Below is a small trained network, with its code and all its weights. Each question gives an input and a target symbol and asks what happens when units are switched off, that is, made to give their printed mean instead of their output.

import numpy as np


def w(rows, s, z=0):
    codes = np.array(rows[::2]) - 128.0
    scale = np.full(codes.shape[1], s)
    scale[-1] = z or s
    return codes * scale


def f(y):
    return np.maximum(y, 0)


def softmax(a):
    e = np.exp(a - a.max(-1, keepdims=True))
    return e / e.sum(-1, keepdims=True)


def log_softmax(a):
    a = a - a.max(-1, keepdims=True)
    return a - np.log(np.exp(a).sum(-1, keepdims=True))


def net(x, mask):
    ids = ['ΓΛΦΩαβδεζηθμξπστ'.index(c) for c in x.split()]
    T = len(ids)
    res = E[ids] + P[:T]
    r = res
    for j in range(3):
        rows = slice(2 * j, 2 * j + 2)
        q, k, v = (r @ M[0][rows].T for M in (Q, K, V))
        z = softmax(np.where(np.tri(T) > 0, q @ k.T / 2**0.5, -1e9)) @ v
        o = O[0][rows]
        res = res + np.where(mask[j], z, o[:, -1]) @ o[:, :-1]
    y = f(res @ A[0][:, :-1].T + A[0][:, -1])
    res = res + np.where(mask[3:7], y, B[0][:, -1]) @ B[0][:, :-1]
    return log_softmax(res[-1] @ U[:, :-1].T + U[:, -1])


Q, K, V, O, A, B = {}, {}, {}, {}, {}, {}
E = w([
[71,79,66,115],'Γ',
[126,95,245,8],'Λ',
[173,167,162,142],'Φ',
[76,79,212,52],'Ω',
[63,109,43,132],'α',
[62,83,135,166],'β',
[50,201,30,191],'δ',
[139,162,202,208],'ε',
[88,142,221,186],'ζ',
[157,144,77,131],'η',
[108,86,162,55],'θ',
[98,126,35,98],'μ',
[54,88,136,161],'ξ',
[116,83,163,49],'π',
[136,96,85,145],'σ',
[141,100,144,40],'τ',
],0.015)
P = w([
[164,102,159,114],'0',
[110,148,137,149],'1',
[177,81,148,153],'2',
[113,182,120,120],'3',
[185,65,136,177],'4',
[64,180,172,110],'5',
[201,48,115,181],'6',
[76,167,76,2],'7',
],0.018)
Q[0] = w([
[138,64,182,196],'head 1',
[182,148,76,191],'head 1',
[130,246,93,82],'head 2',
[181,86,216,168],'head 2',
[122,168,114,142],'head 3',
[152,113,107,127],'head 3',
],0.012)
K[0] = w([
[200,114,70,162],'head 1',
[139,35,127,125],'head 1',
[2,204,138,119],'head 2',
[170,62,80,154],'head 2',
[162,107,132,110],'head 3',
[108,93,115,174],'head 3',
],0.013)
V[0] = w([
[18,3,154,87],'head 1',
[85,82,43,60],'head 1',
[163,139,82,171],'head 2',
[21,100,129,161],'head 2',
[15,220,165,146],'head 3',
[121,220,124,57],'head 3',
],0.013)
O[0] = w([
[123,147,189,173,228],'head 1',
[8,94,178,145,23],'head 1',
[115,98,120,65,1],'head 2',
[150,47,145,157,67],'head 2',
[137,115,122,200,91],'head 3',
[110,150,17,155,155],'head 3',
],0.016,0.0058)
A[0] = w([
[254,123,76,187,96],'neuron 1',
[123,156,52,232,254],'neuron 2',
[225,14,235,53,74],'neuron 3',
[164,232,65,233,67],'neuron 4',
],0.0064,0.0076)
B[0] = w([
[88,123,252,151,255],'neuron 1',
[141,130,31,98,254],'neuron 2',
[83,52,37,186,210],'neuron 3',
[112,101,93,137,240],'neuron 4',
],0.012,0.0076)
U = w([
[84,89,154,131,111],'Γ',
[114,198,201,109,132],'Λ',
[247,91,132,30,221],'Φ',
[104,128,168,164,18],'Ω',
[69,131,129,142,193],'α',
[140,82,124,193,40],'β',
[123,180,2,228,166],'δ',
[248,79,149,162,45],'ε',
[172,136,123,231,3],'ζ',
[135,156,14,17,134],'η',
[76,163,134,142,130],'θ',
[24,187,85,92,236],'μ',
[131,95,130,195,62],'ξ',
[75,137,148,99,107],'π',
[107,53,85,65,198],'σ',
[59,182,139,12,82],'τ',
],0.009,0.0053)

Each question gives the input, a string of symbols that net reads in full, and the target symbol t.
The units are the heads (2 rows each of Q, K, V and O) and the neurons (one row each of A and B). Each row of codes is followed by its name. A weight is (code - 128) times the scale printed after its matrix; where a second scale follows, it is the last column's (O, A, B and U).
mask holds one flag per unit, heads first, then neurons. A switched-off unit (its flag False) gives its mean, the last column of its rows in O or B, instead of its output. The means were averaged over made-up inputs and are rounded, as every weight is.
A unit's drop is (log p(t) with every unit on - log p(t) with that unit switched off) / (log p(t) with every unit on - log p(t) with every unit switched off).
The circuit of an input: a set's keep is (log p(t) with only the set's units on - log p(t) with every unit switched off) / (log p(t) with every unit on - log p(t) with every unit switched off). Starting from all 7 units, units are removed one at a time, each time the one whose removal leaves the highest keep (on an exact tie, the one counted first), for as long as the keep stays at least 0.8.
units of the circuit, in order: the units of the circuit, biggest drop first
unit that matters most: the unit with the biggest drop
k most important neurons: the k neurons with the biggest drops, biggest first
which heads matter: for each layer, one digit per head in row order, 1 if its drop is at least 0.15 and else 0, layers parted by /
input Λ σ τ δ Λ Λ Φ β, target δ: which heads matter : 010
input Λ Φ ε Φ σ Λ Λ, target σ: which heads matter : 010
input ε Λ Λ Λ, target δ: unit that matters most : head 3
input Λ σ Λ Λ Φ ζ τ Φ, target ε: which heads matter : 110
input θ β Φ ε σ Ω, target Φ: which heads matter : 100
input ξ Φ Φ Φ Λ ζ τ Λ, target ε: which heads matter : 110
input β θ Λ Φ Λ τ, target η: which heads matter : 101
input σ Φ Φ Φ δ Λ, target η: which heads matter : 100
input δ θ Φ, target Φ: units of the circuit, in order : (head 2; head 1; neuron 1)
input σ Λ Ω, target σ: units of the circuit, in order : (neuron 3; head 2)
input η Λ τ Λ Λ ε δ Γ, target Φ: units of the circuit, in order : (head 1; head 2; neuron 1)
input Φ ε Λ, target ε: which heads matter : 101
input Φ Φ ε δ Λ Λ σ, target σ: units of the circuit, in order : (head 2; head 1)
input ε σ ξ Φ Λ Λ Λ Γ, target δ: which heads matter : 010
input Φ Φ ε σ, target η: which heads matter : 000
input τ Φ σ σ π Λ Φ τ, target δ: units of the circuit, in order : (head 2)
input α η τ Φ, target τ: which heads matter : 111
input Λ β δ θ ε, target ε: units of the circuit, in order : (head 1; neuron 1)
input Φ Λ ζ Λ π ε, target δ: which heads matter : 001
input Λ Γ Φ Λ Φ δ Λ Γ, target σ: units of the circuit, in order : (head 2)
input Λ α ξ Λ Ω Φ Λ ε, target η: which heads matter : 100
input Λ δ π Λ, target σ: units of the circuit, in order : (head 2; neuron 3)
input τ Λ Λ Φ Φ τ Λ Λ, target μ: which heads matter : 101
input ε Λ ε, target ε: 2 most important neurons : (neuron 1; neuron 3)
input Ω Λ τ π, target δ: units of the circuit, in order : (head 2; neuron 1)
input Λ Λ Φ ε σ τ τ, target σ: units of the circuit, in order : (neuron 3; head 2; head 3)
input β ε σ, target σ: units of the circuit, in order : (head 2; neuron 3; head 3)
